Below are the code and all the weights of a small trained network. Each question names an input and a target symbol and asks about switching units off, where a switched-off unit gives its printed mean instead of its output.

import numpy as np


def w(rows, s, z=0):
    codes = np.array(rows[::2]) - 128.0
    scale = np.full(codes.shape[1], s)
    scale[-1] = z or s
    return codes * scale


def norm(h):
    return h / np.sqrt((h * h).mean(-1, keepdims=True) + 1e-5)


def f(y):
    return np.maximum(y, 0)


def softmax(a):
    e = np.exp(a - a.max(-1, keepdims=True))
    return e / e.sum(-1, keepdims=True)


def log_softmax(a):
    a = a - a.max(-1, keepdims=True)
    return a - np.log(np.exp(a).sum(-1, keepdims=True))


def net(x, mask):
    ids = ['ΦΩαβγθλμτψ'.index(c) for c in x.split()]
    T = len(ids)
    res = E[ids] + P[:T]
    u = 0
    for l in range(2):
        r = norm(res)
        for j in range(2):
            rows = slice(2 * j, 2 * j + 2)
            q, k, v = (r @ M[l][rows].T for M in (Q, K, V))
            z = softmax(np.where(np.tri(T) > 0, q @ k.T / 2**0.5, -1e9)) @ v
            o = O[l][rows]
            res = res + np.where(mask[u + j], z, o[:, -1]) @ o[:, :-1]
        u += 2
        y = f(norm(res) @ A[l][:, :-1].T + A[l][:, -1])
        res = res + np.where(mask[u : u + 4], y, B[l][:, -1]) @ B[l][:, :-1]
        u += 4
    return log_softmax(norm(res)[-1] @ U[:, :-1].T + U[:, -1])


Q, K, V, O, A, B = {}, {}, {}, {}, {}, {}
E = w([
[239,172,139,92,78,159],'Φ',
[23,145,166,116,92,117],'Ω',
[91,103,242,31,80,155],'α',
[56,227,145,43,112,78],'β',
[75,124,39,153,143,222],'γ',
[38,130,127,171,43,110],'θ',
[123,192,108,178,163,229],'λ',
[143,19,178,75,63,164],'μ',
[155,193,183,147,3,118],'τ',
[121,112,8,18,115,114],'ψ',
],0.00054)
P = w([
[96,135,121,72,126,255],'0',
[99,148,90,120,127,235],'1',
[104,141,103,134,127,206],'2',
[103,129,116,143,129,177],'3',
[103,123,126,149,135,152],'4',
[106,113,135,152,145,131],'5',
[112,108,138,156,153,111],'6',
[117,101,143,163,162,90],'7',
[128,92,152,173,169,62],'8',
[143,82,150,174,173,39],'9',
[132,79,156,174,175,38],'10',
],0.0007)
Q[0] = w([
[193,120,109,94,142,117],'L0H0',
[144,131,131,107,102,105],'L0H0',
[83,148,173,98,206,94],'L0H1',
[253,162,4,168,173,206],'L0H1',
],0.0039)
K[0] = w([
[111,139,104,130,187,211],'L0H0',
[138,83,87,120,142,147],'L0H0',
[140,19,141,245,95,50],'L0H1',
[72,164,128,5,39,214],'L0H1',
],0.0025)
V[0] = w([
[157,65,149,145,110,151],'L0H0',
[122,158,133,217,114,129],'L0H0',
[99,147,56,145,63,94],'L0H1',
[159,157,71,136,250,189],'L0H1',
],0.0014)
O[0] = w([
[131,161,119,112,147,110,111],'L0H0',
[119,117,137,69,95,145,45],'L0H0',
[186,135,148,109,67,142,84],'L0H1',
[120,106,165,131,254,121,2],'L0H1',
],0.0023,0.0004)
A[0] = w([
[123,129,103,248,206,195,3],'L0N0',
[124,114,121,97,137,169,58],'L0N1',
[93,159,74,173,183,125,163],'L0N2',
[138,151,172,158,91,123,67],'L0N3',
],0.0013,0.00054)
B[0] = w([
[19,126,210,158,29,1,246],'L0N0',
[133,178,129,120,53,204,183],'L0N1',
[122,75,189,177,67,76,252],'L0N2',
[147,82,98,63,202,181,194],'L0N3',
],0.00083,0.0004)
Q[1] = w([
[36,83,232,85,33,67],'L1H0',
[218,145,84,139,163,226],'L1H0',
[142,73,219,129,83,121],'L1H1',
[3,105,205,186,26,18],'L1H1',
],0.0044)
K[1] = w([
[151,97,107,199,123,25],'L1H0',
[75,194,105,86,122,201],'L1H0',
[112,149,94,178,109,3],'L1H1',
[183,86,146,136,116,38],'L1H1',
],0.0049)
V[1] = w([
[97,161,103,40,180,88],'L1H0',
[169,208,224,122,116,115],'L1H0',
[147,83,210,211,132,131],'L1H1',
[111,228,78,251,130,81],'L1H1',
],0.002)
O[1] = w([
[83,121,161,98,73,56,70],'L1H0',
[110,185,208,159,126,194,132],'L1H0',
[137,128,104,139,100,251,122],'L1H1',
[48,185,82,85,139,137,1],'L1H1',
],0.0028,0.00086)
A[1] = w([
[123,226,162,85,167,57,66],'L1N0',
[160,146,164,51,76,165,254],'L1N1',
[112,160,136,207,84,123,196],'L1N2',
[117,99,163,118,252,103,254],'L1N3',
],0.0017,0.0008)
B[1] = w([
[182,62,135,243,72,192,158],'L1N0',
[91,190,17,116,109,97,247],'L1N1',
[178,118,140,50,160,137,236],'L1N2',
[139,160,69,153,249,101,197],'L1N3',
],0.0015,0.0013)
U = w([
[239,137,103,139,163,134,2],'Φ',
[25,126,152,73,103,92,139],'Ω',
[176,96,231,68,100,182,204],'α',
[100,193,189,138,113,2,132],'β',
[93,96,47,161,234,150,48],'γ',
[83,106,17,113,28,145,144],'θ',
[101,193,133,188,240,191,105],'λ',
[205,36,171,203,102,158,191],'μ',
[155,243,57,106,68,194,111],'τ',
[163,86,46,73,207,19,108],'ψ',
],0.0056,0.003)

Each question gives the input, a string of symbols that net reads in full, and the target symbol t.
The units are the heads (2 rows each of Q, K, V and O) and the neurons (one row each of A and B). Each row of codes is followed by its name. A weight is (code - 128) times the scale printed after its matrix; where a second scale follows, it is the last column's (O, A, B and U).
mask holds one flag per unit, layer by layer, with each layer's heads first. A switched-off unit (its flag False) gives its mean, the last column of its rows in O or B, instead of its output. The means were averaged over made-up inputs and are rounded, as every weight is.
A unit's drop is (log p(t) with every unit on - log p(t) with that unit switched off) / (log p(t) with every unit on - log p(t) with every unit switched off).
The circuit of an input: a set's keep is (log p(t) with only the set's units on - log p(t) with every unit switched off) / (log p(t) with every unit on - log p(t) with every unit switched off). Starting from all 12 units, units are removed one at a time, each time the one whose removal leaves the highest keep (on an exact tie, the one counted first), for as long as the keep stays at least 0.8.
units of the circuit, in order: the units of the circuit, biggest drop first
k most important neurons: the k neurons with the biggest drops, biggest first
k most important neurons of layer l: the k neurons of layer l with the biggest drops, biggest first
drop of u: that unit's drop, to one decimal
input τ α α α λ β μ Ω, target μ: units of the circuit, in order	[L1H1]
input τ α θ Ω θ β, target θ: units of the circuit, in order	[L0H1 L1N0 L1N1]
input λ β θ α λ α α γ, target μ: units of the circuit, in order	[L1H1 L1N1 L0N0]
input α θ α, target θ: units of the circuit, in order	[L1N1 L1N2]
input α Ω τ θ α, target τ: units of the circuit, in order	[L1N1 L0H1]
input θ τ α β α α Ω, target α: units of the circuit, in order	[L1N2 L1N1 L0H1 L1H0]
input μ θ β Ω μ ψ β μ α τ β, target μ: units of the circuit, in order	[L1N0 L1N1]
input α Ω θ μ β Φ α γ θ β Ω, target Ω: units of the circuit, in order	[L1H1 L0H1 L1N1]
input γ α λ α, target λ: units of the circuit, in order	[L0H1 L1N3]
input Φ θ μ Ω, target μ: units of the circuit, in order	[L1H1 L1N1]
input β β α α μ α θ τ θ α, target τ: units of the circuit, in order	[L1H1 L0H1 L1H0]
input α τ θ α α τ β, target τ: units of the circuit, in order	[L0H1 L1H0]
input μ β α θ α α γ, target μ: 2 most important neurons	[L1N1 L1N3]
input λ α θ α, target θ: units of the circuit, in order	[L1N1]
input Ω α α α Ω, target α: 3 most important neurons of layer 1	[L1N1 L1N2 L1N3]
input α Ω Ω Ω α γ α, target ψ: 3 most important neurons of layer 1	[L1N3 L1N1 L1N0]
input α α α α Ω λ β, target λ: 2 most important neurons of layer 1	[L1N0 L1N3]
input Ω α α α λ α, target λ: 2 most important neurons of layer 0	[L0N0 L0N2]
input λ α ψ β, target β: drop of L1H0	1.1
input τ α θ α Ω Ω τ τ β, target τ: drop of L0H1	0.3
input θ α ψ, target ψ: drop of L1H1	0.8
input Ω α λ λ Ω α β ψ β Ω Ω, target Ω: drop of L0H1	0.3
input α α β β λ α β α, target Ω: most important neuron	[L1N1]
